Below is a small trained network, with its code and all its weights. Each question gives an input and a target symbol and asks what happens when units are switched off, that is, made to give their printed mean instead of their output.

import numpy as np


def w(rows, s, z=0):
    codes = np.array(rows[::2]) - 128.0
    scale = np.full(codes.shape[1], s)
    scale[-1] = z or s
    return codes * scale


def norm(h):
    return h / np.sqrt((h * h).mean(-1, keepdims=True) + 1e-5)


def f(y):
    return np.maximum(y, 0)


def softmax(a):
    e = np.exp(a - a.max(-1, keepdims=True))
    return e / e.sum(-1, keepdims=True)


def log_softmax(a):
    a = a - a.max(-1, keepdims=True)
    return a - np.log(np.exp(a).sum(-1, keepdims=True))


def net(x, mask):
    ids = ['ΔΨβγεθστω'.index(c) for c in x.split()]
    T = len(ids)
    res = E[ids] + P[:T]
    u = 0
    for l in range(3):
        q, k, v = (norm(res) @ M[l].T for M in (Q, K, V))
        z = softmax(np.where(np.tri(T) > 0, q @ k.T / 2**0.5, -1e9)) @ v
        res = res + np.where(mask[u], z, O[l][:, -1]) @ O[l][:, :-1]
        u += 1
        y = f(norm(res) @ A[l][:, :-1].T + A[l][:, -1])
        res = res + np.where(mask[u : u + 4], y, B[l][:, -1]) @ B[l][:, :-1]
        u += 4
    return log_softmax(norm(res)[-1] @ U[:, :-1].T + U[:, -1])


Q, K, V, O, A, B = {}, {}, {}, {}, {}, {}
E = w([
[113,164,85,136],'Δ',
[179,5,164,96],'Ψ',
[92,121,169,252],'β',
[170,150,90,142],'γ',
[91,149,83,75],'ε',
[126,167,75,179],'θ',
[136,73,108,158],'σ',
[7,120,136,85],'τ',
[138,58,162,96],'ω',
],0.017)
P = w([
[31,154,26,92],'0',
[40,146,52,117],'1',
[55,156,56,100],'2',
[68,169,37,99],'3',
[85,162,37,117],'4',
[96,159,19,110],'5',
[112,179,10,122],'6',
[132,191,3,134],'7',
],0.0033)
Q[0] = w([
[137,152,255,103],'L0H1',
[171,18,83,184],'L0H1',
],0.009)
K[0] = w([
[2,155,168,62],'L0H1',
[163,66,30,140],'L0H1',
],0.0084)
V[0] = w([
[76,72,137,187],'L0H1',
[217,249,253,106],'L0H1',
],0.0059)
O[0] = w([
[122,127,163,195,168],'L0H1',
[41,7,195,111,2],'L0H1',
],0.016,0.0069)
A[0] = w([
[136,147,171,254,2],'L0N1',
[170,89,132,95,60],'L0N2',
[144,125,62,86,178],'L0N3',
[207,132,197,92,160],'L0N4',
],0.0085,0.0009)
B[0] = w([
[121,10,73,154,254],'L0N1',
[68,181,139,91,146],'L0N2',
[130,86,117,108,249],'L0N3',
[130,154,112,123,161],'L0N4',
],0.013,0.004)
Q[1] = w([
[214,91,219,21],'L1H1',
[49,254,139,208],'L1H1',
],0.0052)
K[1] = w([
[255,166,92,73],'L1H1',
[63,149,165,120],'L1H1',
],0.0084)
V[1] = w([
[108,205,211,129],'L1H1',
[165,187,253,150],'L1H1',
],0.0069)
O[1] = w([
[101,246,93,130,56],'L1H1',
[191,100,63,80,1],'L1H1',
],0.011,0.0049)
A[1] = w([
[117,152,170,57,48],'L1N1',
[125,152,10,123,82],'L1N2',
[141,97,146,74,3],'L1N3',
[182,119,68,180,34],'L1N4',
],0.011,0.0035)
B[1] = w([
[119,61,32,77,131],'L1N1',
[136,87,157,84,254],'L1N2',
[50,195,137,107,133],'L1N3',
[73,117,107,2,220],'L1N4',
],0.01,0.0087)
Q[2] = w([
[74,166,201,254],'L2H1',
[180,88,175,224],'L2H1',
],0.0083)
K[2] = w([
[254,140,53,68],'L2H1',
[186,135,160,47],'L2H1',
],0.0069)
V[2] = w([
[2,150,228,77],'L2H1',
[45,131,63,239],'L2H1',
],0.0083)
O[2] = w([
[7,198,167,125,103],'L2H1',
[75,115,115,199,254],'L2H1',
],0.014,0.0038)
A[2] = w([
[98,245,119,155,248],'L2N1',
[134,101,211,105,240],'L2N2',
[122,49,189,59,130],'L2N3',
[218,171,142,116,194],'L2N4',
],0.012,0.0018)
B[2] = w([
[200,157,93,164,254],'L2N1',
[100,78,77,222,139],'L2N2',
[44,127,135,109,163],'L2N3',
[138,141,250,226,181],'L2N4',
],0.011,0.0056)
U = w([
[179,166,130,138,115],'Δ',
[122,131,182,143,165],'Ψ',
[65,41,79,224,176],'β',
[30,104,85,27,165],'γ',
[147,155,128,98,122],'ε',
[198,118,20,63,3],'θ',
[214,142,82,160,88],'σ',
[56,254,118,238,150],'τ',
[130,118,138,96,107],'ω',
],0.009,0.0046)

Each question gives the input, a string of symbols that net reads in full, and the target symbol t.
The units are the heads (2 rows each of Q, K, V and O) and the neurons (one row each of A and B). Each row of codes is followed by its name. A weight is (code - 128) times the scale printed after its matrix; where a second scale follows, it is the last column's (O, A, B and U).
mask holds one flag per unit, layer by layer, with each layer's heads first. A switched-off unit (its flag False) gives its mean, the last column of its rows in O or B, instead of its output. The means were averaged over made-up inputs and are rounded, as every weight is.
A unit's drop is (log p(t) with every unit on - log p(t) with that unit switched off) / (log p(t) with every unit on - log p(t) with every unit switched off).
The circuit of an input: a set's keep is (log p(t) with only the set's units on - log p(t) with every unit switched off) / (log p(t) with every unit on - log p(t) with every unit switched off). Starting from the 12 units with the biggest drops (on a tie, the unit counted first), units are removed one at a time, each time the one whose removal leaves the highest keep (on an exact tie, the one counted first), for as long as the keep stays at least 0.8.
units of the circuit, in order: the units of the circuit, biggest drop first
unit that matters most: the unit with the biggest drop
k most important neurons: the k neurons with the biggest drops, biggest first
k most important neurons of layer l: the k neurons of layer l with the biggest drops, biggest first
input θ Δ θ, target θ: units of the circuit, in order => (L1N4, L2H1, L1N2)
input Δ Ψ Ψ τ ε σ γ, target τ: units of the circuit, in order => (L2H1)
input Ψ Ψ ω θ Δ γ θ, target γ: units of the circuit, in order => (L0H1, L1N4, L2N1)
input β ε τ ω ε σ, target τ: units of the circuit, in order => (L0H1, L2H1)
input γ Ψ θ β τ ε Δ Ψ, target τ: 2 most important neurons of layer 1 => (L1N4, L1N2)
input β β Ψ θ ω β Ψ Ψ, target β: 3 most important neurons => (L1N4, L2N1, L1N2)
input ε ε τ β ε, target β: units of the circuit, in order => (L2H1, L0H1)
input β ω ε β ω, target β: 3 most important neurons => (L1N4, L2N1, L1N2)
input Δ ε ε θ θ θ Ψ, target Ψ: 3 most important neurons of layer 0 => (L0N1, L0N2, L0N4)
input γ τ θ β θ, target β: 2 most important neurons => (L0N1, L1N2)
input β τ Ψ β γ γ θ θ, target γ: units of the circuit, in order => (L0H1, L1N4)
input τ Δ Δ ε β τ, target τ: units of the circuit, in order => (L1N4, L0N1)
input β θ Δ, target β: units of the circuit, in order => (L2H1, L0H1, L0N1)
input Δ β τ β θ γ γ ω, target γ: unit that matters most => L1N1
input β β β θ ε β ω, target β: 4 most important neurons => (L1N4, L1N2, L1N1, L2N1)
input ε Δ θ, target θ: 3 most important neurons => (L1N4, L0N1, L2N1)
input β ω Ψ τ β θ ε, target β: 4 most important neurons => (L1N2, L1N4, L0N3, L0N1)
input τ θ γ, target γ: 2 most important neurons of layer 0 => (L0N1, L0N3)
input β γ Ψ, target γ: 2 most important neurons of layer 0 => (L0N2, L0N1)
input ω γ σ γ θ Δ, target γ: 2 most important neurons of layer 1 => (L1N2, L1N4)
input θ τ ε ω ω, target τ: unit that matters most => L2H1
input γ γ Δ θ Ψ, target γ: 3 most important neurons => (L0N1, L0N2, L1N1)
input Δ β Ψ, target β: 2 most important neurons => (L1N4, L1N2)
input ω τ θ τ, target τ: 2 most important neurons => (L1N4, L2N1)
input Δ Ψ β β θ τ ω ω, target τ: 2 most important neurons of layer 1 => (L1N4, L1N2)
input ε Δ ω Ψ, target Ψ: 3 most important neurons of layer 0 => (L0N1, L0N2, L0N3)
input τ τ Δ Ψ γ β τ ε, target τ: 3 most important neurons => (L1N4, L0N1, L2N1)
input γ β θ ω θ τ γ Ψ, target τ: 3 most important neurons of layer 0 => (L0N1, L0N2, L0N4)
input Ψ β θ Ψ Δ, target β: 2 most important neurons => (L1N2, L2N1)
input β τ β β τ ε, target τ: 2 most important neurons => (L1N4, L0N1)
